Each name stands for a flat space through zero: a line, a plane or more. A row that begins with a name and a colon came from that space; any other row is followed by the name of the space it lies nearest, among the names in its block.
pn-nf: [ -8 -11  38  -2 -13  10  12  31 -55  -9 -16  11  19  15 -19   3 -10 -24
 -22   5 -20   2  -5 -50 -11 -17  15   4 -18 -22]
dt-qc: [ -5  -5  -2  25  13 -10 -10  -3  -6 -26  15  -8  10 -21   0   9  -2  -5
 -13   4   0   8  12   9   2   1  -6  -5   5   6]
pm-hc: [ -4  -5  -4  -3  -2  -7   0 -26   7  26   2  12   7  -8  14   3  21  29
   4 -10   4   7  13  37  -6  22 -17   1 -23  -4]
bg-mp: [  6  11  12   1   4 -10  18 -13  -4   9  -1   7 -10  11   6   6   0   3
  12  -4   1   6  -4  -2 -16  21   7 -17   2  12]
bg-mp: [-16 -54  25  -7 -11  -8   6  37 -25  10 -26   4  33  -2 -23   4  22  22
   0  -4 -17  -4  14   7  17   4 -16  17 -32 -38]
pm-hc: [  1  33   0   7  17 -34  48 -34  -1  -8  14  27  -9  11  -4  35   2 -15
  13 -14  -3  31  14  11 -40  49   3 -26  24  46]
dt-qc: [ -1  44 -10 -52 -33   8  31  -6  35  21  -8  14 -41  45  15 -52   1 -28
  -1   4   7  19   9 -13  -3 -14  28 -13  -2  -5]
pn-nf: [-10 -10  22 -19 -24  -4  38  38 -21 -24 -10  27   8  22 -33  -9  -6 -24
 -20   2 -18   9  21 -26   3  -5   8   7  -7 -21]
bg-mp: [-11 -25   3 -10   2 -21  17  11   8  14 -16  -2   9   3 -10   6  24  16
  20  -7  -5   7  15  24   9  20 -12  -1  -6  -6]
lq-rp: [ -3 -17 -28   4  14   8 -41   1  20  15  -6 -34   8 -20   9   4  13  15
  16   0   7 -15 -14  19  22 -19 -15  16   8   1]
pm-hc: [ -8 -24  10   0  -3   8 -17  21 -15   6 -15 -16  14  -4  -2  -8   6   3
  -3   5  -5  -7  -4  -9  14 -19  -1   8 -16 -22]
dt-qc: [ -5   8  11  -6  -7  -3  19   0 -15  -3  -1  16   2  11  -6   2  -1 -14
 -10  -2  -7  12   8 -12 -14   3   6  -4  -5   0]
lq-rp: [ 13  -9  -6  -2  -9   7   1  18  19 -21   9   8  -9  -3 -15 -12 -17  10
  -3   3   4 -22   0   2  22  -2  -4  13  11  -9]
dt-qc: [-24 -29  21  15  10 -21   7  17 -37 -13 -10  -4  34 -10 -15  22  18 -10
 -10  -1 -18  22  22   0  -4   5  -8  -3 -14  -8]
pn-nf: [  2  -7  15  14  10  12 -19   6 -33   7 -10 -14  13  -4   1  16  -7  -5
   1   3  -6 -10 -25 -29  -9 -13   7   1  -3  -1]
lq-rp: [ -1 -20  -1  14  18  -9  -4   4 -11   2  -5  -5  19 -13 -14  36   7  13
  16  -8  -6  -8  -9   8  -2  14 -15   9  10  11]
bg-mp: [ -8 -60  23  -3 -10   1  -3  46 -22   2 -23   1  32  -8 -29   4  11  28
   0  -1 -15 -20   5   2  27  -2 -18  25 -25 -41]
dt-qc: [  9  19  35 -17 -14   4  49 -12 -46  27 -12  53   3  35 -15  31  -9  -2
   4 -16 -16   2 -17 -36 -50  32  11  -1 -11   8]
pm-hc: [-24   2  -3   6   0 -12  -1 -16 -13  -6   7   5  19 -12   9   2  20 -14
 -25  -1  -5  34  33  19 -10  -1  -8  -4 -20  -3]
bg-mp: [ -5   2  17  -6   6  -6  -3 -14  -9  43 -22 -22  -6  12  27  -7  19   7
  22   0   2  11 -12  -3 -13   5  12 -24 -19  -1]
ph-sq: [  9  -6  11  -1 -10  16  -9  10  -7   1  -2   1  -3   2   0 -14 -12   7
  -7   6   1 -17 -12 -15   7 -12   5   6  -9 -16]
pn-nf: [  8   1   1  16  11   4 -20 -11   0   4   5 -16  -4 -11  15   0  -4  10
   5   4   7  -8 -13   1   0  -1   2  -8   0   5]
lq-rp: [-19   0   1  -5  -2 -25  20  14  11 -24   0  -9  -4   6  -3 -21  12 -27
  -9   8  -3  31  36   7  10  -3   8 -19   2  -3]
bg-mp: [ 24   6  -7  10  12  12 -20  -2  19   4   3 -20 -21  -3   9  -2 -19  14
  22   4  13 -30 -34  -8   9  -3   7  -3  23  12]
ph-sq: [ -7  -7  13 -24 -12   6  13  14 -17  29 -26   7   8  21  -8   3  10  -2
   9  -5 -11  -1 -10 -19  -7  -4   5   8 -13 -13]
lq-rp: [ -4  15  37   2  -5  -2  18  -8 -40   9  -7  10  -1  18  11  -4  -3 -17
 -12   4  -8  19  -1 -31 -29   5  22 -24 -22  -4]
pm-hc: [ 18 -29  31  -3   7  -8  18  14 -12  35 -27   1  -1  15 -12  22   3  41
  46 -10  -5 -28 -32  -6  -4  36  -2  -4  -2  -1]
ph-sq: [-21   5  -9 -27   0 -22  39   3  -1  15 -18  14  10  22 -19  24  26 -22
  16 -15 -15  29  17   5 -17  15  -3   2  11  16]
dt-qc: [  2   7  14  -3  -5   0  19  -4 -21   5  -2  21   4  11  -7  13  -4  -4
  -3  -6  -7   4  -3 -14 -20  12   4  -1  -5   3]
bg-mp: [ -8 -23   4  -8   4  -5 -11   9   5  29 -23 -25   5   1   8  -6  22  17
  22   0   0  -2  -5  11  12  -2  -4  -3 -12 -12]
pm-hc: [ 25 -39  53  12 -28   6  22  24 -25 -21  10  47   5  -3 -22 -17 -26  52
 -21   3  -3 -35   8   0  13  32  -9   9 -40 -46]
pn-nf: [ -7   6  22  33  16  -2 -14 -12 -46 -15   8  -9  16 -14  12  15  -6 -20
 -23   7  -6  17  -1 -22 -23  -6   9 -17 -11   6]
ph-sq: [  0  -8   0  22  16   1 -29 -14  -8   8   3 -21   8 -20  18   7   5  13
   2   2   5  -3  -9  10  -1  -2  -6  -5  -8   2]
ph-sq: [  3 -22  -9  55  30  13 -69 -11 -19 -18  20 -36  27 -55  16  21  -7  18
 -16   8   8 -19 -16  12  11 -19 -19  10  -3   1]
pm-hc: [-24 -32  -8  -6 -10  26 -58  28  -9  12 -20 -43  26 -18  12 -30  18  -6
 -22  14  -2  -4   1  -5  34 -63  -5  23 -32 -44]
pn-nf: [-22   2   4  -7  -5 -16  35  16 -24 -28  -1  25  21   9 -30  20   5 -38
 -21  -5 -20  29  29 -13 -14   2   0   5   6   4]
lq-rp: [ -2  12  -9 -12 -12  19 -28  -2  18  12  -3 -25 -17   3  28 -44   1  -7
 -10  14  12   0  -4  -5  16 -35  13  -5 -13 -17]
dt-qc: [  0 -28   8   6  -8  20 -15  32 -30 -16  -4   8  27 -11 -27  14 -13   1
 -19   1 -12 -24 -10 -23  11 -21  -9  32  -6 -22]
pn-nf: [ -2  -1 -12 -15  -3   7  -1  -2   6  23 -10   2   4   6  -2   9   9   6
  13  -8  -1  -5  -9   4  -2  -2  -6  13   1   2]
lq-rp: [ -8  -3 -25   3  18 -18   9 -16   9   6   3   8  17 -11 -12  42  19   7
  17 -17  -4   9   8  31 -10  24 -23  11  18  27]
lq-rp: [ 15 -11  -8  14  18  19 -29 -19 -18  35  -4   1  20 -17   0  50   0  36
  24 -16   0 -34 -44   3 -15  11 -21  25   4  15]
dt-qc: [-18  -4  22 -28 -18  -6  32  17 -25  16 -25  16  10  28 -12  -3  15 -19
  -3  -4 -17  20  12 -20 -12  -1  10  -2 -19 -16]
ph-sq: [ 24  24  -1 -26 -25  53 -22 -40  -9  73  -7  29  -9  15  28  -4  -8  37
   4 -12  10 -34 -48 -12 -26  -6   0  25 -33 -13]
ph-sq: [  0 -16  -3   7  -3  20 -20  18 -20 -12   1   3  22 -12 -18  15 -10  -2
 -16   0  -8 -19 -11 -17   7 -22  -9  28   0 -11]
bg-mp: [-22  11   1  -6 -12   1   3  -8 -21  -3   3  12  15   1   5  -6  11 -26
 -32   1  -8  30  25  -4 -14 -15   2   1 -22  -9]
pm-hc: [  7  22 -29  -5 -12   8  -7 -37  36   2  28  22 -14 -12  19 -18  -1  18
 -15  -4  17   1  17  40   1   8 -14   7  -8   2]
ph-sq: [ 10   9 -18   4   0  32 -34 -31 -11  28   9  12  13 -16  12  22  -4  20
  -6 -10   5 -21 -27   3 -15  -9 -15  28 -10   4]
pn-nf: [ 15  -8  24  17  -1   8 -15  11  -7 -11   3 -14 -12  -4  11 -24 -19  12
  -5  14   7 -18 -13 -16  12  -6  13 -14 -10 -16]
[-16  20 -22 -41  -7   0  31 -24  -6  52 -20  35  15  26 -11  41  29  -9
  19 -28 -13  19  -3   6 -37  16 -12  22   2  21] -> ph-sq
[ -3  -3 -17  -9   6  -3   5   7  10   3  -6   0   6   2 -15  20   6  -4
  14  -8  -4  -3  -4   4   2   1  -8  13  20  12] -> pn-nf
[-40 -40  33   3   5 -32  21  31 -50  -4 -28  -6  44   0 -21  20  35 -19
  -8  -2 -28  38  35  -3  -6   5  -5  -7 -27 -19] -> dt-qc
[ 12 -18 -16   9  -3  28 -38  21   9 -17   8 -11   6 -21 -10  -5 -19  12
 -11   7   5 -37 -18  -5  30 -30 -11  31   8 -16] -> dt-qc
[  0 -41  19  -6  -2   9 -19  24 -13  35 -31 -20  14   0  -1  -1  14  33
  22   0  -4 -24 -22  -3  17  -5  -6  11 -23 -28] -> pm-hc
[  0 -11  25  11   7 -19   2  10   5  -5  -7 -29 -16   3  17 -30   3   4
  10  14   6   9   7   1  13   6  16 -35  -9  -9] -> ph-sq
[  1   0 -16 -27 -18  16 -11  16  30  12 -10 -13 -15  11   4 -34   1  -1
   4   6   7 -11  -4  -2  25 -27   5  11   0 -18] -> dt-qc
[  7  12 -32  11  22 -15 -25 -29  59   8  13 -40 -29 -17  36 -21  11  18
  27   5  26   3   2  46  19   8  -3 -24  18  21] -> dt-qc
[  2  15  -8  14   9  -4 -16 -35  12   7  16  -8  -8 -15  29  -7   5  11
  -3   1  13  10   6  25  -7   8  -3 -15  -9   9] -> pn-nf
[ 18  -6   1   0 -25  18  -6  -7  18  -9  22  30  -9 -11   4 -29 -16  38
 -23   2  12 -24  10  23  17   7 -13  16 -25 -28] -> pm-hc
[ -4  -8  -2   0  -6   1   3  11  -4 -17   5  12  11  -6 -15   3  -3  -3
 -14  -1  -5  -1  12   2   6  -4  -8  13  -1  -8] -> bg-mp
[ 18  14   6 -30 -29  39  -2 -10  -8  43 -10  29  -9  22   7 -12 -12  19
  -1  -6   2 -27 -31 -22 -12  -9   6  21 -22 -18] -> ph-sq
[ 2  7 -5 -3 -1  2  2 -9  5  5  3  6 -3  1  3  2  0  2  1 -3  2  1 -1  4
 -5  4 -2  1  1  5] -> ph-sq
[ 18 -16  -8 -11   3  22 -25  13  14  34 -20 -21  -7   4   0   3  -4  28
  35  -2   6 -41 -44  -9  17 -11  -3  18  10  -4] -> pn-nf
[-16  15  -2  25  23  -7 -13 -29 -35  -1   8  -6  23 -17  11  36  10 -22
 -13  -4  -6  27   2  -3 -32   0  -3  -9   0  24] -> pn-nf
[ -1   9 -15  25  24 -11 -16 -22   4 -10  15 -15   3 -20  11  20   2  -3
   3  -1   6   9   0  16  -8   7  -6 -10  16  26] -> pn-nf
[ -1 -21  29 -16 -15  16  -2  27 -27  27 -30  -6   7  18  -4 -12   2   6
   5   4  -9 -14 -20 -32   4 -16  11   6 -24 -30] -> ph-sq
[-28  -8  16  12   4 -13   2  16 -38 -24  -5  -9  26  -5  -8   6  10 -37
 -27   7 -16  32  24 -18  -7 -17   6  -8 -11  -7] -> pm-hc
[ 11   9   3   2   6 -13  23  -8   8  -4   5  12 -12   7  -5  11  -6   6
  15  -6   2   0  -1   5  -9  27   1 -11  15  17] -> bg-mp
[  3  -1 -20  -4 -25  30 -36  -1  23 -14  21   4  -4 -19  13 -44 -10  11
 -38  12  14 -15  13  16  30 -35  -9  23 -22 -33] -> pm-hc
[ -1 -28  28  15   5  -1 -13  33 -22 -14 -13 -27   6  -4  -5 -11  -7  -1
  -1  13  -6 -10  -8 -24  17 -14  10  -9  -7 -19] -> lq-rp
[-17  -2 -12 -49 -28  -1  42  19   7  15 -19  37  10  29 -31   4  18 -13
   1 -15 -15  12  21   2  -1   2  -8  27  -3 -11] -> pn-nf
[-14  26  -5  -8   4   4 -12 -35 -11  39  -8 -11   1   6  33  -1  21 -13
   0  -3   2  26  -3   0 -26  -8   8 -14 -18   9] -> lq-rp
[  6  25   4   6  11 -25  41 -24   0 -10  13  26 -10  10  -6  26  -4  -8
  10 -11  -2  18   9   6 -30  41   3 -20  20  34] -> pm-hc
[ 20  31  -5   3   1  -1  24  -3  15 -31  20  18 -26  12 -11   3 -31 -18
   0   1   5  -6  -7 -18  -9  11  14  -8  36  26] -> pm-hc
[ -9 -25 -19  -9   4 -15   2  16  29   1  -8 -10   7  -7 -13   3  20  14
  18  -5   0  -2  15  32  25   6 -18  11   9  -3] -> bg-mp
[ 23 -42 -23  -8  15  -4   9  78  44 -37 -18 -25 -10   6 -64  23 -24   6
  53  -1  -5 -58 -34 -17  55  -6  -8  32  79  13] -> pn-nf
[-11  27 -16  21  17 -12 -14 -54   0   7  22  -2   4 -21  33  12  16  -4
 -12  -4   9  33  18  32 -26  13  -8 -18  -9  24] -> pn-nf
[  6   9  19  -4 -14  10   4   5  -9  -4   0   5 -12  12   7 -25 -13  -7
 -14   9   1  -1  -2 -22  -2  -9  17  -9 -13 -14] -> lq-rp
[ -1  31 -16   0  16  -5   8   3   6 -20   2 -16 -15  13  -6  12 -13 -47
   8   4  -2  12 -12 -30 -10 -15  20 -12  45  35] -> pm-hc

Rows lie near named flat spaces through zero. A row that begins with a name and a colon came from that space; any other row is followed by the name of its block's space that it lies nearest.
fm_zq: [-12 -42  18  18  -4  27  -5  50  40  -5  -5   6 -15  23 -29   6 -14  20
  -3  18   6  -1  11  -6  -4 -10  -8 -21  14  18]
zt_ct: [-29 -33  -9  16   8  41  -6  26  18  10   7  -9   3  15  -5   0 -24  -5
  -1   0   3  20  25 -20   6  -1  12 -23 -15  -4]
fm_zq: [-17   9   2   1   2 -27   0 -21  -1  31   0  22  10   7 -19   1 -31 -45
  35   2 -14   0  18  17  11   3   4 -45 -25 -11]
jr_hd: [-24  41   1   8 -24  20 -12 -55 -32  -4  -5  -4 -12 -25  26   3  36 -23
 -13   5 -15   3   0  18  10  33   1  -7 -32 -19]
fh_rz: [ 22   3  17 -11   1 -17   0  -3   2 -24 -24  27 -29 -19  -3   9   6  10
   9 -11  -1 -28   1  24   1  -4   7  16  -3   7]
zj_br: [ -4  -6  -5   5   6  13   1   3  10   5  12 -10  15   8   7  -5  -6   4
  -3  -4  -1   4   1 -13   4   2   6  -5   1  -6]
zt_ct: [  0  -8 -28 -12   6 -18   0  15 -11  11  -9  -4 -10  -2 -16  -4 -25 -29
  18   4  16  16  13   2 -12   0  -1   9  -6   5]
zt_ct: [  8 -12  -9   4  30 -19  22  22 -17 -28 -27  38 -19 -33 -22 -15  -8 -10
  -9  -5 -13 -34   7  27 -51 -24   2   4   4  45]
jr_hd: [  6 -24  18   6  27 -10  12  14  36  17  19  19  37  26 -10  -2 -34  14
  17 -19 -14 -15   5 -14  14 -26  15 -35   8  -3]
zt_ct: [  4   6   3 -12 -11   0 -11 -13  -2   8   4 -12  -1   7  14  12   3   5
  10  -7  11  16   0 -10  28   6   5  13  -8 -23]
jr_hd: [ -7 -15  42   1  -9   7  -9   2   4   3   2  21  -4  16   0  29   7  29
   2 -10  -5   6   3 -10  34 -26   3 -12  -5 -11]
zj_br: [-54 -37 -26  15  10  24  -8  29 -14  15 -23  20 -32  -6 -34   3 -46 -61
  20   9   2  27  57  10 -14  -3  12 -40 -48  10]
jr_hd: [ 10   3  11  -3   5  -7   4  -7   1  -3   3   8   8   0   7   3   4  13
   0 -11  -6  -9  -6  -1   7  -8   5   2   3  -3]
zj_br: [-21 -45 -21  13 -16  79 -26  53  36 -24 -18 -36 -53   3  -2   5  -6  11
 -11  17  36  24  31 -14   2  33   9  21 -12  -1]
fm_zq: [ 34 -19 -24 -25  23   9  -3  15  18 -18  -7 -16 -12 -10  23  -1 -21  19
  15 -37  26  -2  12 -16  17   6  35  50  -6 -18]
zj_br: [ -4   2  19   1  -8  -8   0  -1 -18  -8 -11  20 -15  -7  -8  11  16   6
  -8   5  -7  -4  -4  11  -5 -15 -10  -1   1  12]
fh_rz: [ -4   2   4  -8 -28 -22  -9  14 -15  11  -8  -4 -20  13 -25  13   8  -8
   5  31  17  23  -8   5  -5  -4 -32   7  14  10]
zj_br: [  1 -12 -13   2 -15   4  -4  35   7  -5  -7 -20 -19   8 -22  -4   3   1
  -9  31  21  12  -6  -1 -24   7 -25  15  23  21]
fb_gm: [-16  17   3  25 -21  21  -4 -11  26   9  16 -23  16  15  -3 -15  13  -7
 -12  32 -10  -5 -12   4  -7  34 -19 -32  11  -1]
fh_rz: [-24   1 -14  18   6  19   6  -3   0  20  26 -20  37  14   6 -16  -3 -10
 -16   8 -11  15  -3 -19  -9   3  -5 -26   3  -2]
fm_zq: [-11  13  13  25 -15  19   4  -3   6 -12   6  -6   5  -1  -2 -12  33  12
 -33  27 -16 -15 -20   8 -25  11 -23 -15  20  20]
fm_zq: [ 16  -7  18 -20 -23 -12 -14  15  -6  -4  -9  -3 -26  12  -4  27  14  27
   5   4  25  19  -9  -8  22 -14 -13  34  13  -5]
jr_hd: [-19 -10  -9   5   1   7  -2   7  -2  14   3  -2   2   7  -9  -1 -16 -19
   7   6   1  15  14  -4  -1   0   0 -17 -11  -1]
zj_br: [  4  11  28   2 -45  -5 -21  -2  35   7  -8  -8 -26  24 -21  15  10   2
  19  37  12  -2  -8  18  22  32 -25 -13  10  -9]
fb_gm: [-15   9   5   3 -37   5 -17  -1   3  18   5 -23  -9  22 -10  10  12  -7
   2  33  13  27  -6  -3  13  19 -26  -7   5  -9]
fb_gm: [-15   3   4  17  13   9  11 -11   2  16  27  -2  43  12   9 -11  -1   2
 -13  -5 -21   0  -6 -16  -1 -10   2 -30   3  -3]
jr_hd: [ 13  -8  28   0 -20   5  -9  18  15 -28 -23  13 -41  -4 -12  15  21  28
  -6  13   8 -18  -6  17   0   1 -11  16  13  14]
jr_hd: [  0  -2 -33   5  -8  16  -3  22  16  -2   1 -37  -7   3  -7 -19  -3 -11
  -7  26  20   9  -2  -3 -25  30 -14  14  15  10]
fh_rz: [ 13  13  13 -15   9  -8  -7 -44  17  12   6  11  13   1  27  11 -19  -3
  37 -39  -8 -12  13   1  54  13  38 -10 -34 -46]
zt_ct: [-31  22 -24  17  -8  43  -4 -25 -32  -7   7 -27   3 -22  29 -13  31 -16
 -36   8  -8  17   0  -5 -15  25  -1   4 -17  -4]
fb_gm: [ 10  19  17   1 -34   8 -15 -13  24  -8  -3 -17 -17   7   4   6  25  14
   0  21   8  -8 -15  11  16  34 -14   7  10 -11]
zj_br: [  2  12  19 -10  -8   5 -16 -35   0 -14 -26  26 -37 -23  15  21   2  -9
  25 -23  -5 -17  22  26  37  19  29   0 -43 -26]
zt_ct: [ 27  28   6 -20  -6 -23  -4 -35  -2  -4  -4   0  -3 -10  20   6   9   3
  16 -16   2 -13 -10  10  23  15  10  21  -6 -22]
fb_gm: [  7  -7   0   3  18  16   6  -2  13  -5  14  -6  22   2  20  -6  -2  20
  -8 -21  -6  -7  -2 -17   8  -5  18   3   2  -9]
fh_rz: [  2  -8 -24 -16  -6 -31   3  35 -46 -11 -31   8 -43 -19 -34   2   3 -21
  -5  24  22  18   1  16 -46 -19 -29  36  13  40]
jr_hd: [-10 -23  16   3  -5  -1  -5  26   5  -5 -21  26 -32   2 -29  14 -12  -4
  11  10   3  -2  17  14  -3 -13  -5 -13  -6  15]
fh_rz: [  6  12  -1  12  -2   7   5  -5  20  -8   5  -9   9  -2   2 -17  10   4
 -11  12  -8 -21 -13   9 -15  20  -7  -7  14   8]
fh_rz: [-15 -13  12  30  26  46  12  -2  22 -10  23   3  37   0  23 -14   5  27
 -30 -20 -30 -20   0 -18  -2  -9  21 -29   0   0]
zt_ct: [ 19 -20  40 -11   0  -2  -9   6  32  -1   1  18  -2  20   4  26  -9  40
  20 -25   4  -9   3 -11  47 -19  18   0   0 -21]
fm_zq: [ 27  26 -20 -11  39 -52  28 -30 -19 -10 -14  35  12 -39   0 -26 -18 -34
  16 -25 -24 -47   0  36 -32  -3  19  -1  -9  16]
zj_br: [ 12  27  29  -9 -35 -20 -20 -35  29   9 -12   8 -22   9  -6  17   2 -11
  39  12   2 -16   0  29  41  37  -2 -16 -14 -28]
fm_zq: [-18 -32  -1 -13   9  -8  -4  24 -29  22   1  13  -1  15 -12  23 -24  -5
  12 -14  12  42  20 -24  16 -44   5   1 -14  -5]
fb_gm: [ 11   1   3   8 -11  11  -4   9  38 -11  -5 -12 -11   5  -7  -9   2   8
   1  17   5 -20  -5  11  -5  28  -6  -2  14   4]
zt_ct: [ 15 -30  14   1  32  -5  12  23  24 -21 -19  42 -13 -12 -13   0 -27  11
  14 -26 -11 -38  19  15  -6 -23  26  -9  -6  16]
fb_gm: [  4  -1 -16  -2  37   7  15 -12 -23 -18  -3  15  10 -32  24 -11  -4  -2
 -11 -37 -15 -15  10  -1 -12 -14  31  12 -18   3]
fh_rz: [ -6   8 -26 -10 -10  -8  -8  -5  -5  26  11 -30  10  14   0  -3 -14 -25
  15  10  17  31   3 -12   9  17  -6   4  -4 -17]
fh_rz: [-12  -3  -3  -3  -3 -11   0   6 -23  10  -2   6  -3   2 -12   6  -2 -12
   0   7   2  17   3  -1  -6 -16 -10  -3  -2   7]
fb_gm: [ -7  13   9   4 -16  -9  -3 -10  -5   7  -1   3  -3   4  -9   3   9 -10
   1  17  -5   1  -6  11  -2   6 -15 -13   2   2]
fb_gm: [ -5   9   5  21 -12   8   1   0  33   3   7  -9   9  11 -13 -16   4  -5
  -4  28 -10 -18 -10  12 -14  26 -16 -29  15   9]
fm_zq: [-11 -19 -32   9  25  51   2  10   9  -5  17 -30  19  -4  30 -15 -11   7
 -18 -22   4  14  14 -31   0   8  28  10 -12 -13]
fm_zq: [  1  10  15  -2 -13 -16   2  -1 -28  -5  -3   8  -5  -2  -5   9  27  12
 -17  12  -2   5 -18   3 -11 -19 -23  11  16  15]
jr_hd: [ 30  13  12 -13   4 -14   6 -13  -4 -13   7  -1  12  -5  21   3  21  34
 -10 -18  -1 -13 -23  -7   8 -11   3  30  18  -5]
zj_br: [ -9  -8 -21   3  13   7   2   4  11  16  10 -12  17   8  -1 -11 -26 -19
  11  -4   2   9  13 -10   1   8  10 -15  -9  -8]
zt_ct: [  5 -13   9  10  24  36  -5 -17  63  -4   4   8  11   1  23  -5 -34   5
  28 -38 -14 -34  29   1  41  28  53 -32 -34 -36]
[ 43  -3  26  -5  13 -23  13  10  33 -28 -10  23  -3  -5  -6  -4   4  37
   2 -11  -7 -51 -18  16  -8 -10   3  12  28  17] -> jr_hd
[  5 -10 -14  -1  -1  17  -5  16  16  -9  -6 -15 -14  -1   1  -5  -5   2
   0   3  14   1   6  -2  -3  16   5  14   1   0] -> fb_gm
[-10 -12  -1  11 -14  45 -14  13  28  -2  11 -31  -1  16  12   1   7  20
 -12   9  12  14   2 -20  15  20   1   2   3 -13] -> fm_zq
[-28   0 -14   1 -21  37 -21  -8  -9  21  18 -39   5  17  21  11   5  -6
  -5   5  17  49   9 -30  30  18   1   4 -18 -32] -> zt_ct
[  2   3  22  -8 -10 -10  -5 -10  -7  14  14   1  15  18   8  18   9  20
   3  -8   0  15 -11 -16  29 -18  -4   1   5 -17] -> fb_gm
[ 30 -30   5 -28  16 -20  -1  30   3  -9 -13  14 -18   3  -4  19 -21  26
  20 -28  22   4   8 -12  17 -32  16  37   4  -2] -> fb_gm
[ 10  37 -19   0 -13 -36   7 -20   6  20  11 -21  22   7 -13 -24   0 -31
   9  31  -1  -7 -22  16 -22  31 -27 -11  21   5] -> zt_ct
[-58 -63 -27  33  37  90  -1  44   5   3  17 -12  15   5  12  -7 -30   0
 -28 -22  -5  36  46 -45  -5 -20  35 -28 -32   0] -> zj_br
[-15  -6 -27  19  22  46   6  -2  15  -5  17 -24  24  -7  24 -24  -7  -3
 -19 -11  -9  -3  10 -16 -10  20  22  -9 -10  -6] -> fm_zq
[-11  -6  34  12 -12  12  -5  -1  13   6  10   8   9  19  -1  14  11  23
  -6   4 -10   1  -6  -8  20 -11  -6 -23   5  -6] -> fh_rz
[  6 -30   6  -9  10   2  -9  18  39  15   1   5  -1  23  -8  12 -42   3
  37 -18  13   5  23 -12  35  -3  23 -12 -13 -22] -> zt_ct
[ -6   2  -9   0   9 -35  16   9 -28  14   3  13  15   1 -23  -9  -7 -20
  -3  13  -8   5  -8   4 -31 -25 -21 -11  14  25] -> zj_br
[ 14   8   0 -14   1 -26   1  -8 -12  -8 -19  18 -21 -16  -6   5  -3 -11
  16  -6   3 -11   4  20  -1  -1   4  13  -8   3] -> fh_rz
[  1 -12 -31  -8  26 -10  11  12  -3  30  31 -24  48  21   6 -14 -31  -7
   5 -14   8  27   0 -37   0 -17   7   2  10 -10] -> jr_hd
[  7   3 -27  -8 -10  -5  -3  15  -1   0  -5 -26 -13   0  -8  -9  -1 -11
   0  19  22  13  -4   0 -17  17 -14  24  12   7] -> fh_rz
[-10   0  -6   6  20 -12  16  -1 -26   1   1  19  14 -13  -6 -10  -3 -13
 -11  -5 -18  -5   1   4 -26 -23  -1 -12  -1  19] -> fm_zq
[-14   2  24   7   2   4  -1 -19  -5   6   4  21   9   1   6  11   3   2
   2 -12 -19  -4   5   2  18 -12   9 -25 -16 -10] -> zj_br
[ 16   8  -9  -1  17 -18  13  -5   6  -6  -3   8   8 -12  -2 -16  -8  -8
   5  -6  -8 -25  -4  13 -17   4   6   0   5  10] -> jr_hd
[  6  34 -29  -7   2 -32   7 -31 -10  15   1  -8  12 -11  -2 -21 -11 -46
  18   8  -4  -7  -3  20 -15  28  -3  -7  -7  -4] -> fh_rz
[-20   0   4  -5 -13   7 -11  -7 -32   9   0   0  -9   1   7  19  11  -3
  -4  -2   5  31   7 -11  17 -12  -2   6 -16 -12] -> jr_hd
[ 21  22   7  -5   9 -19   5 -31  11 -12 -11  20  -3 -20   8  -6  -2  -8
  17 -16 -14 -38  -1  27   5  16  17  -4 -11  -7] -> fh_rz
[ 34 -15 -10  -9   6 -12   7  38  24 -17  -6 -13  -8   4 -13 -11  -4  24
  -3   8  20 -13 -14  -3 -23  -2 -10  33  37  21] -> jr_hd
[ 27  -1  16 -31 -16 -41 -11   2   5  18   0  -1  -5  24  -7  25 -10  14
  32  -5  23  16  -8  -8  37 -12  -6  22  10 -20] -> zt_ct
[  1   0  -8   1  -6  20  -7   1  10  -7   0 -18  -7  -1  11  -2   6   6
  -5   1   9   4   1  -5   5  18   4  12  -2  -8] -> fb_gm
[ 18  -4  -3 -13  -8  -9  -2  20  -9 -19 -15  -4 -27  -8  -6   5  14  16
  -7   7  18   1  -9   3 -12  -5 -12  38  17  14] -> jr_hd
[ -4  17   5  -4  -9 -12   3 -12 -40  -1   4   0   5  -7   7   6  30   6
 -22   5  -4  13 -18  -4  -9 -17 -17  15   9   7] -> fm_zq
[  3 -15   7   2   8 -17  12  28 -13 -11 -12  23 -10  -5 -24   0   2   7
 -11   8  -4  -9  -5   8 -31 -31 -15   2  18  34] -> zt_ct
[ -6 -20   3  10  13   4   9  25  -1 -10  -7  17  -6  -4 -15  -3  -5   4
 -10   2  -7  -9   5   3 -22 -20  -2  -8   6  24] -> zt_ct
